((-7, -19, -6, 18, -5, -6), (-23, -25, 19, 17, 11, 7), (-13, -29, 8, 28, 12, 3)) | -23
((598, -796, -66, -560, -17), (-278, -540, -401, -506, -365)) | 598
((-774, -67, 693, -387), (-850, -456, -314, 142), (-546, -105, 918, -297)) | -850
((95, 17, 10, 37, 18, 28), (13, 68, 46, 48, 20, 30)) | 95
((2, 4, 7, 2), (5, 2, 5, 7), (1, 4, 3, 2)) | 5
((73, -9, -751, 686, -356), (-490, -382, 33, -416, -723)) | 73
((-30, 0, -14, 9, -22, -19, 11), (-27, 8, -25, 9, -25, -6, 27)) | -30
((12, 13, 46, 13, 34, 14, 29), (-12, -28, 30, 6, 26, 15, -1), (-8, 25, 8, 17, 38, 17, 24)) | -12
---
729,-97,338,486,-134,-822,71 ==> 71
359,432,-514,500,-748 ==> -748
43,113,406,712,263,84 ==> 84
-445,-2,-719,-699,396 ==> 396
474,730,264,235 ==> 235
785,425,142,276,715,223 ==> 223
-191,-591,319,-641,470 ==> 470
672,-608,40,722,-33,-496,102 ==> 102
355,-685,259,108,-376 ==> -376
655,230,712,-606,174 ==> 174
---
[-15.41  15.39  -6.20   2.39] --> -15.41, 2.39

[ 0.3  1.1 -1.1 -0.6  0.1  0.0] --> 0.3, 0.0

[[ 101.4 -203.7  118.0  119.7   25.3   39.1]
 [ 156.0   10.7  116.3   35.8   99.7   27.2]
 [ -52.0 -143.4  -39.4   57.7  116.5   57.7]] --> 101.4, 57.7

[ 15.27 -13.80  -6.75   8.22 -12.53] --> 15.27, -12.53

[ -39.887   47.072  115.374  -71.984   72.262 -122.961] --> -39.887, -122.961

[ 1.19  0.38 -1.68  1.23] --> 1.19, 1.23
---
[ 568,  868,  -40, -733] -733
[ -91, -832, -283, -168,  -18] -18
[ 133, -117, -684,   35,  283] 283
[ 560, -798,  114,  383, -717, -783,  231] 231
[  13,  336, -821,  251, -454, -391] -391
[ 704,  535, -380, -341,   78, -755] -755
---
[[71 28 91 55 45 75]
 [73 14 46 81 48 63]
 [35 38 24 23 90 75]] ans = 75, 35

[[-13   6   7   3]
 [ 31 -18   2 -28]] ans = 3, 31

[7685 8676 3231 8528 3467] ans = 3467, 7685

[[ 12   7 -27  49 -12 -32]
 [ 28 -27   7  30 -39  11]
 [ 40  20   1 -30   8  -2]] ans = -32, 40

[-113 -936 -504   39  -94 -184  619] ans = 619, -113

[[5 6 3 4 6 6 1]
 [1 4 4 0 1 5 7]] ans = 1, 1

[-998  897 -617   38  331] ans = 331, -998

[8748 3850 7721 7221 3111 3317 6106] ans = 6106, 8748
---
-696	856	272	428	-994	571	-680 --> 856, 571

-534	-243	-66	-154	578
202	-336	67	40	-176
312	-115	238	276	-18
--> 578, 312

8480	7202	7477	7365	4985	2203 --> 8480, 7477

5	7	7	8	9	0 --> 9, 8

612	126	996	745	469	741	819 --> 996, 819

475	-882	-112	705 --> 705, 475

732	64	144	801	450	485 --> 801, 732

319	621	599	682	378	76	195
155	30	228	877	144	228	326
511	490	602	293	186	440	354
--> 877, 682

69	3	16	89 --> 89, 69

-232	512	-310	490	732	-551	413 --> 732, 512
---
Input: array([-802,   80,  185, -668, -379])
Output: 185, 185

Input: array([-218,  833,   39, -530,  236])
Output: 39, 833

Input: array([-18,  -3,  11, 857, 837])
Output: 11, 857

Input: array([ 344, -439,  476,  307,  676,  357, -125])
Output: 307, 676

Input: array([-427,  196,  -23,  135,   36, -731,  246])
Output: 135, 246

Input: array([-669, -876,  -96,  428,  807])
Output: -96, 807

Input:
array([[ 338, -159,  -41,  181, -212],
       [-559, -165,  -63,  269,  277],
       [  -3,   33, -164,  648,  -24]])
Output: -63, 648

Input:
array([[ 700,  151,  239,  -91,  400,  260, -265],
       [-407,  633, -346,  694,    7, -757,   11],
       [ 424,  352,  412,   50,  640, -453,  -94]])
Output: 694, 700

Input: array([-633,  671, -499,  240, -541, -112,   48])
Output: 240, 671

Input: array([-733,  512, -832, -115,  290])
Output: -832, 512
---
310,-531,811,-640,352,-89 Answer: -640
-217,-241,707,285,564 Answer: 707
-680,67,-508,705,600,662 Answer: 705
312,147,-1,791,185,-574 Answer: 791
-870,-748,352,539,584,841 Answer: 539
-120,-826,305,-219,384 Answer: 305
-32,-468,-121,-400,633,-485 Answer: -400
225,346,-333,-472,-698,361 Answer: -472
---
array([[ 13.49,  12.92,   1.18,  -8.84,   3.59],
       [ -7.16, -21.68,  10.74,  12.56,  11.27]]) value 13.49, 11.27

array([[ 0.016, -0.063, -0.112,  0.033],
       [-0.004,  0.033, -0.217, -0.032],
       [-0.199,  0.163, -0.218, -0.081]]) value 0.016, -0.081

array([  96.2,   42.6, -109.2,  181.6,   46.3,   85.6,  -54.5]) value 96.2, -54.5

array([ 152.280, -145.437,  -41.035,  -52.894]) value 152.280, -52.894

array([-0.14, -0.15,  0.10, -0.08, -0.06]) value -0.14, -0.06

array([[ 0.213, -0.060,  0.022, -0.072, -0.192, -0.048],
       [ 0.019, -0.027, -0.177, -0.083,  0.215,  0.151]]) value 0.213, 0.151
